Below is a small trained network, with its code and all its weights. Each question gives an input and a class and asks what happens when units are switched off, that is, made to give their printed mean instead of their output.

import numpy as np


def w(rows, s, z=0):
    codes = np.array(rows[::2]) - 128.0
    scale = np.full(codes.shape[1], s)
    scale[-1] = z or s
    return codes * scale


def f(y):
    return np.maximum(y, 0)


def log_softmax(a):
    a = a - a.max(-1, keepdims=True)
    return a - np.log(np.exp(a).sum(-1, keepdims=True))


def net(x, mask):
    res = np.array(x, float).reshape(1, 4) / 4 @ E
    y = f(res @ A[0][:, :-1].T + A[0][:, -1])
    res = res + np.where(mask, y, B[0][:, -1]) @ B[0][:, :-1]
    return log_softmax(res[-1] @ U[:, :-1].T + U[:, -1])


A, B = {}, {}
E = w([
[233,129,197,188,153],'x0',
[82,122,37,186,254],'x1',
[107,3,63,161,86],'x2',
[213,162,92,59,42],'x3',
],0.007)
A[0] = w([
[55,84,36,210,64,113],'N0',
[172,145,183,114,219,213],'N1',
[156,79,104,207,185,84],'N2',
[220,92,137,161,254,114],'N3',
[128,198,98,69,230,171],'N4',
[101,154,192,199,136,4],'N5',
[105,161,34,78,232,123],'N6',
[144,109,195,183,47,117],'N7',
[188,37,66,179,191,152],'N8',
[52,132,30,166,197,176],'N9',
[218,151,77,52,128,108],'N10',
[23,175,133,102,173,151],'N11',
[129,48,114,184,182,117],'N12',
[39,79,94,114,39,244],'N13',
[175,142,147,199,170,81],'N14',
[113,141,197,224,161,103],'N15',
[222,60,111,175,151,193],'N16',
[5,78,245,188,49,138],'N17',
[194,117,10,250,228,244],'N18',
],0.0081,0.0036)
B[0] = w([
[58,90,174,106,77,199],'N0',
[160,123,147,222,131,191],'N1',
[52,65,140,160,98,179],'N2',
[66,41,161,185,118,192],'N3',
[161,150,158,207,70,194],'N4',
[157,144,167,178,120,145],'N5',
[171,152,192,109,47,204],'N6',
[219,172,120,80,129,176],'N7',
[42,113,174,136,80,198],'N8',
[114,114,152,98,1,234],'N9',
[125,113,144,221,73,175],'N10',
[136,203,99,59,120,195],'N11',
[53,114,171,129,127,187],'N12',
[73,74,130,70,116,222],'N13',
[97,57,161,185,147,162],'N14',
[116,102,186,118,171,176],'N15',
[114,129,187,179,74,185],'N16',
[141,112,154,55,181,194],'N17',
[92,89,199,88,47,254],'N18',
],0.0086,0.0092)
U = w([
[100,115,202,135,235,6],'0',
[43,228,122,159,137,70],'1',
[182,163,139,100,68,254],'2',
[45,51,106,148,99,176],'3',
[99,175,87,1,221,6],'4',
],0.009,0.0042)

Each question gives the input, the list of numbers given to net, and the class t.
The units are the neurons (one row each of A and B). Each row of codes is followed by its name. A weight is (code - 128) times the scale printed after its matrix; where a second scale follows, it is the last column's (A, B and U).
mask holds one flag per neuron, in row order. A switched-off neuron (its flag False) gives its mean, the last column of its row in B, instead of its output. The means were averaged over made-up inputs and are rounded, as every weight is.
A unit's drop is (log p(t) with every unit on - log p(t) with that unit switched off) / (log p(t) with every unit on - log p(t) with every unit switched off).
The circuit of an input: a set's keep is (log p(t) with only the set's units on - log p(t) with every unit switched off) / (log p(t) with every unit on - log p(t) with every unit switched off). Starting from the 12 units with the biggest drops (on a tie, the unit counted first), units are removed one at a time, each time the one whose removal leaves the highest keep (on an exact tie, the one counted first), for as long as the keep stays at least 0.8.
circuit, biggest first: the units of the circuit, biggest drop first
most important unit: the unit with the biggest drop
top k neurons: the k neurons with the biggest drops, biggest first
drop of u: that unit's drop, to one decimal
input [-8,5,-4,-6], class 2: circuit, biggest first : N6, N11, N9
input [-4,-2,-6,-7], class 2: circuit, biggest first : N11, N3
input [6,-8,-4,-5], class 0: circuit, biggest first : N9, N15, N17
input [8,-5,6,-8], class 0: most important unit : N17
input [-4,-1,-4,-8], class 0: circuit, biggest first : N17, N18
input [-6,6,1,6], class 2: circuit, biggest first : N6, N3
input [1,-7,7,0], class 2: top 2 neurons : N7, N3
input [-1,3,-7,-6], class 2: circuit, biggest first : N6, N11, N4
input [1,-7,-2,-6], class 0: circuit, biggest first : N9, N17, N18
input [7,7,-5,2], class 3: top 2 neurons : N3, N18
input [-1,6,-8,0], class 2: drop of N6 : 0.2
input [0,-5,2,-4], class 2: drop of N10 : -0.1
input [1,-6,-5,-7], class 0: drop of N7 : 0.0
input [-7,7,-4,4], class 2: top neuron : N6
